Here is a tiny trained network, its code and every weight. The questions are about switching its units off for an input and a target symbol, where a switched-off unit gives its printed mean instead of its output.

import numpy as np


def w(rows, s, z=0):
    codes = np.array(rows[::2]) - 128.0
    scale = np.full(codes.shape[1], s)
    scale[-1] = z or s
    return codes * scale


def f(y):
    return y / 2 * (1 + np.tanh(0.7978845608 * (y + 0.044715 * y**3)))


def softmax(a):
    e = np.exp(a - a.max(-1, keepdims=True))
    return e / e.sum(-1, keepdims=True)


def log_softmax(a):
    a = a - a.max(-1, keepdims=True)
    return a - np.log(np.exp(a).sum(-1, keepdims=True))


def net(x, mask):
    ids = ['αλπστφω'.index(c) for c in x.split()]
    T = len(ids)
    res = E[ids] + P[:T]
    r = res
    for j in range(3):
        rows = slice(2 * j, 2 * j + 2)
        q, k, v = (r @ M[0][rows].T for M in (Q, K, V))
        z = softmax(np.where(np.tri(T) > 0, q @ k.T / 2**0.5, -1e9)) @ v
        o = O[0][rows]
        res = res + np.where(mask[j], z, o[:, -1]) @ o[:, :-1]
    y = f(res @ A[0][:, :-1].T + A[0][:, -1])
    res = res + np.where(mask[3:19], y, B[0][:, -1]) @ B[0][:, :-1]
    return log_softmax(res[-1] @ U[:, :-1].T + U[:, -1])


Q, K, V, O, A, B = {}, {}, {}, {}, {}, {}
E = w([
[1,71,122],'α',
[158,134,127],'λ',
[160,59,152],'π',
[173,116,192],'σ',
[159,105,122],'τ',
[155,165,130],'φ',
[154,172,131],'ω',
],0.0057)
P = w([
[126,128,120],'0',
[126,147,149],'1',
[152,147,140],'2',
[118,103,97],'3',
[116,96,154],'4',
[108,161,168],'5',
[121,94,159],'6',
[124,97,68],'7',
[99,80,162],'8',
[91,253,159],'9',
],0.013)
Q[0] = w([
[253,148,119],'H0',
[139,145,108],'H0',
[143,29,77],'H1',
[110,120,222],'H1',
[112,135,131],'H2',
[123,137,132],'H2',
],0.037)
K[0] = w([
[47,115,2],'H0',
[105,145,132],'H0',
[99,165,227],'H1',
[219,96,103],'H1',
[119,130,124],'H2',
[129,126,118],'H2',
],0.04)
V[0] = w([
[123,132,89],'H0',
[129,155,149],'H0',
[143,137,79],'H1',
[159,67,146],'H1',
[165,118,91],'H2',
[2,121,123],'H2',
],0.035)
O[0] = w([
[109,89,124,13],'H0',
[164,137,163,162],'H0',
[105,68,137,38],'H1',
[102,139,48,255],'H1',
[84,103,145,55],'H2',
[253,73,76,133],'H2',
],0.023,0.0035)
A[0] = w([
[59,180,148,245],'N0',
[118,82,119,181],'N1',
[127,162,131,109],'N2',
[89,145,126,36],'N3',
[55,40,165,80],'N4',
[47,76,92,2],'N5',
[79,71,60,153],'N6',
[109,109,120,148],'N7',
[57,4,72,78],'N8',
[134,65,210,139],'N9',
[157,114,199,192],'N10',
[121,179,82,96],'N11',
[142,112,125,97],'N12',
[90,122,177,48],'N13',
[39,170,172,89],'N14',
[94,189,116,139],'N15',
],0.016,0.0066)
B[0] = w([
[143,220,11,251],'N0',
[78,125,154,130],'N1',
[180,92,109,150],'N2',
[228,177,57,152],'N3',
[7,154,129,138],'N4',
[140,62,41,140],'N5',
[129,75,70,139],'N6',
[145,103,158,128],'N7',
[193,186,228,132],'N8',
[232,147,211,129],'N9',
[71,175,106,138],'N10',
[199,103,144,182],'N11',
[117,154,165,135],'N12',
[152,224,109,147],'N13',
[106,23,252,226],'N14',
[94,76,188,208],'N15',
],0.032,0.018)
U = w([
[159,237,2,178],'α',
[76,120,133,151],'λ',
[130,49,94,2],'π',
[177,104,204,143],'σ',
[60,73,112,219],'τ',
[107,166,152,45],'φ',
[105,169,154,109],'ω',
],0.0053,0.0042)

Each question gives the input, a string of symbols that net reads in full, and the target symbol t.
The units are the heads (2 rows each of Q, K, V and O) and the neurons (one row each of A and B). Each row of codes is followed by its name. A weight is (code - 128) times the scale printed after its matrix; where a second scale follows, it is the last column's (O, A, B and U).
mask holds one flag per unit, heads first, then neurons. A switched-off unit (its flag False) gives its mean, the last column of its rows in O or B, instead of its output. The means were averaged over made-up inputs and are rounded, as every weight is.
A unit's drop is (log p(t) with every unit on - log p(t) with that unit switched off) / (log p(t) with every unit on - log p(t) with every unit switched off).
The circuit of an input: a set's keep is (log p(t) with only the set's units on - log p(t) with every unit switched off) / (log p(t) with every unit on - log p(t) with every unit switched off). Starting from the 12 units with the biggest drops (on a tie, the unit counted first), units are removed one at a time, each time the one whose removal leaves the highest keep (on an exact tie, the one counted first), for as long as the keep stays at least 0.8.
circuit, biggest first: the units of the circuit, biggest drop first
k most important neurons: the k neurons with the biggest drops, biggest first
heads that matter: for each layer, one digit per head in row order, 1 if its drop is at least 0.15 and else 0, layers parted by /
input τ λ π, target τ: circuit, biggest first => N4, H2, H0, N5
input σ ω α π σ α ω σ ω ω, target σ: circuit, biggest first => N0, H2
input τ σ σ φ π π σ π, target π: heads that matter => 101
input λ τ ω, target λ: 4 most important neurons => N14, N0, N4, N15
input ω σ ω, target ω: 2 most important neurons => N14, N0
input π τ σ τ σ λ, target τ: circuit, biggest first => H1, H2, N4
input σ λ σ σ σ α ω, target α: heads that matter => 001
input τ τ α σ π π, target α: heads that matter => 000
input σ π π π σ, target π: 3 most important neurons => N14, N15, N0
input σ σ ω, target σ: heads that matter => 001
input σ α π α σ σ σ τ, target σ: circuit, biggest first => N0
input φ ω π τ, target ω: 2 most important neurons => N14, N0
input α σ α α π α α, target α: 3 most important neurons => N14, N15, N11
input σ σ σ α, target α: heads that matter => 000
input φ π ω σ σ σ τ λ, target σ: circuit, biggest first => N14, H1, H2
input τ τ λ, target τ: circuit, biggest first => H2, H0, N4, N5
input π τ π φ, target τ: circuit, biggest first => H2, N4, H0, N5
input σ σ ω λ, target σ: circuit, biggest first => N14, H2
input τ α π σ σ σ σ α, target σ: circuit, biggest first => N0
input σ ω λ σ σ σ σ ω σ σ, target ω: 4 most important neurons => N14, N0, N10, N13
input σ π φ π, target π: heads that matter => 011
input τ σ σ, target τ: 4 most important neurons => N14, N15, N4, N5
input σ ω α σ π α ω π σ φ, target π: 2 most important neurons => N0, N14
input σ σ τ, target σ: circuit, biggest first => N14, H2
